Below are the code and all the weights of a small trained network. Each question names an input and a target symbol and asks about switching units off, where a switched-off unit gives its printed mean instead of its output.

import numpy as np


def w(rows, s, z=0):
    codes = np.array(rows[::2]) - 128.0
    scale = np.full(codes.shape[1], s)
    scale[-1] = z or s
    return codes * scale


def f(y):
    return y / 2 * (1 + np.tanh(0.7978845608 * (y + 0.044715 * y**3)))


def softmax(a):
    e = np.exp(a - a.max(-1, keepdims=True))
    return e / e.sum(-1, keepdims=True)


def log_softmax(a):
    a = a - a.max(-1, keepdims=True)
    return a - np.log(np.exp(a).sum(-1, keepdims=True))


def net(x, mask):
    ids = ['ΔΛΞΦΩαγζηθμπσ'.index(c) for c in x.split()]
    T = len(ids)
    res = E[ids] + P[:T]
    q, k, v = (res @ M[0].T for M in (Q, K, V))
    z = softmax(np.where(np.tri(T) > 0, q @ k.T / 3**0.5, -1e9)) @ v
    res = res + np.where(mask[0], z, O[0][:, -1]) @ O[0][:, :-1]
    y = f(res @ A[0][:, :-1].T + A[0][:, -1])
    res = res + np.where(mask[1:13], y, B[0][:, -1]) @ B[0][:, :-1]
    return log_softmax(res[-1] @ U[:, :-1].T + U[:, -1])


Q, K, V, O, A, B = {}, {}, {}, {}, {}, {}
E = w([
[96,165,109],'Δ',
[169,12,199],'Λ',
[95,135,132],'Ξ',
[205,2,186],'Φ',
[75,171,115],'Ω',
[81,153,127],'α',
[252,16,139],'γ',
[92,181,97],'ζ',
[99,146,121],'η',
[95,161,112],'θ',
[205,10,177],'μ',
[133,180,74],'π',
[107,193,76],'σ',
],0.017)
P = w([
[116,41,118],'0',
[104,35,66],'1',
[107,68,75],'2',
[159,119,195],'3',
[186,126,120],'4',
[94,17,45],'5',
[94,148,133],'6',
[167,133,212],'7',
[210,138,86],'8',
[88,5,24],'9',
[109,168,104],'10',
[183,173,212],'11',
[189,135,98],'12',
[119,62,67],'13',
],0.02)
Q[0] = w([
[111,61,15],'H0',
[154,223,156],'H0',
[251,170,241],'H0',
],0.014)
K[0] = w([
[153,234,250],'H0',
[113,140,64],'H0',
[24,50,68],'H0',
],0.015)
V[0] = w([
[8,187,136],'H0',
[205,124,102],'H0',
[113,78,217],'H0',
],0.018)
O[0] = w([
[7,124,160,3],'H0',
[151,129,36,145],'H0',
[159,193,227,165],'H0',
],0.014,0.0061)
A[0] = w([
[178,67,61,160],'N0',
[134,46,116,177],'N1',
[72,146,159,43],'N2',
[28,178,152,70],'N3',
[190,107,145,110],'N4',
[73,88,109,6],'N5',
[116,160,50,128],'N6',
[44,166,101,101],'N7',
[88,245,182,148],'N8',
[52,104,92,111],'N9',
[154,103,182,99],'N10',
[58,113,84,36],'N11',
],0.013,0.012)
B[0] = w([
[93,122,164,252],'N0',
[195,179,131,192],'N1',
[136,172,10,135],'N2',
[173,132,79,159],'N3',
[66,122,131,218],'N4',
[52,118,164,139],'N5',
[137,119,174,184],'N6',
[106,163,97,171],'N7',
[43,147,204,152],'N8',
[162,134,105,190],'N9',
[131,120,69,165],'N10',
[115,41,117,159],'N11',
],0.013,0.02)
U = w([
[248,36,142,170],'Δ',
[178,98,234,128],'Λ',
[222,196,139,105],'Ξ',
[215,224,121,28],'Φ',
[59,15,167,130],'Ω',
[94,130,193,210],'α',
[75,180,162,99],'γ',
[59,103,223,86],'ζ',
[95,190,94,4],'η',
[156,183,106,249],'θ',
[189,131,32,137],'μ',
[136,179,132,219],'π',
[144,219,191,44],'σ',
],0.011,0.0034)

Each question gives the input, a string of symbols that net reads in full, and the target symbol t.
The units are the heads (3 rows each of Q, K, V and O) and the neurons (one row each of A and B). Each row of codes is followed by its name. A weight is (code - 128) times the scale printed after its matrix; where a second scale follows, it is the last column's (O, A, B and U).
mask holds one flag per unit, heads first, then neurons. A switched-off unit (its flag False) gives its mean, the last column of its rows in O or B, instead of its output. The means were averaged over made-up inputs and are rounded, as every weight is.
A unit's drop is (log p(t) with every unit on - log p(t) with that unit switched off) / (log p(t) with every unit on - log p(t) with every unit switched off).
The circuit of an input: a set's keep is (log p(t) with only the set's units on - log p(t) with every unit switched off) / (log p(t) with every unit on - log p(t) with every unit switched off). Starting from the 12 units with the biggest drops (on a tie, the unit counted first), units are removed one at a time, each time the one whose removal leaves the highest keep (on an exact tie, the one counted first), for as long as the keep stays at least 0.8.
units of the circuit, in order: the units of the circuit, biggest drop first
most important unit: the unit with the biggest drop
k most important neurons: the k neurons with the biggest drops, biggest first
input Φ Φ μ π, target Φ: units of the circuit, in order -> H0
input γ Ω γ ζ, target η: units of the circuit, in order -> H0, N2, N3
input π σ ζ π π Ξ ζ, target Δ: units of the circuit, in order -> H0, N6, N4, N11
input σ Φ σ Δ Ω Δ θ α ζ Λ θ γ Ω η, target Λ: 3 most important neurons -> N0, N4, N6
input θ Δ σ Φ π Ω Δ π σ Λ Λ Λ π α, target σ: units of the circuit, in order -> H0, N8, N4
input σ Λ η ζ, target σ: units of the circuit, in order -> N8, H0
input Ξ Ξ π Ξ ζ σ α σ σ α μ Ω, target γ: 3 most important neurons -> N8, N1, N2
input ζ Λ Δ α, target σ: units of the circuit, in order -> N8, H0, N4
input Λ γ π η σ, target Δ: units of the circuit, in order -> H0, N6, N7
input μ σ γ Δ ζ α μ Λ η Ξ, target σ: units of the circuit, in order -> H0, N4
input θ μ ζ Λ Λ Φ α η π ζ σ Ω, target μ: 2 most important neurons -> N0, N3
input ζ ζ Δ Ω σ θ, target η: 3 most important neurons -> N2, N8, N3
input μ ζ Ω π μ σ, target Δ: units of the circuit, in order -> N4, N6, N7
input σ α μ Ω ζ π π α π Δ π, target Δ: most important neuron -> N6
input Λ α π α Φ Λ Ξ π, target σ: units of the circuit, in order -> N8, N4, H0
input ζ Ξ θ, target μ: 3 most important neurons -> N0, N3, N4
input μ ζ μ Φ Δ σ σ Λ, target Δ: units of the circuit, in order -> N1, H0
input π α θ μ γ π π, target Λ: 3 most important neurons -> N0, N6, N4
input π ζ η Ξ ζ σ Λ, target Δ: 4 most important neurons -> N1, N4, N8, N9
input π ζ Ξ π α μ σ α Ξ η, target γ: most important unit -> H0
input ζ σ μ Ω, target Ω: 2 most important neurons -> N11, N5
input ζ θ Ξ, target μ: 2 most important neurons -> N0, N3
input θ π ζ γ γ Λ π Ω ζ ζ, target η: 4 most important neurons -> N2, N8, N3, N0
input Δ π σ Λ α ζ Λ σ ζ γ π, target μ: 2 most important neurons -> N4, N8
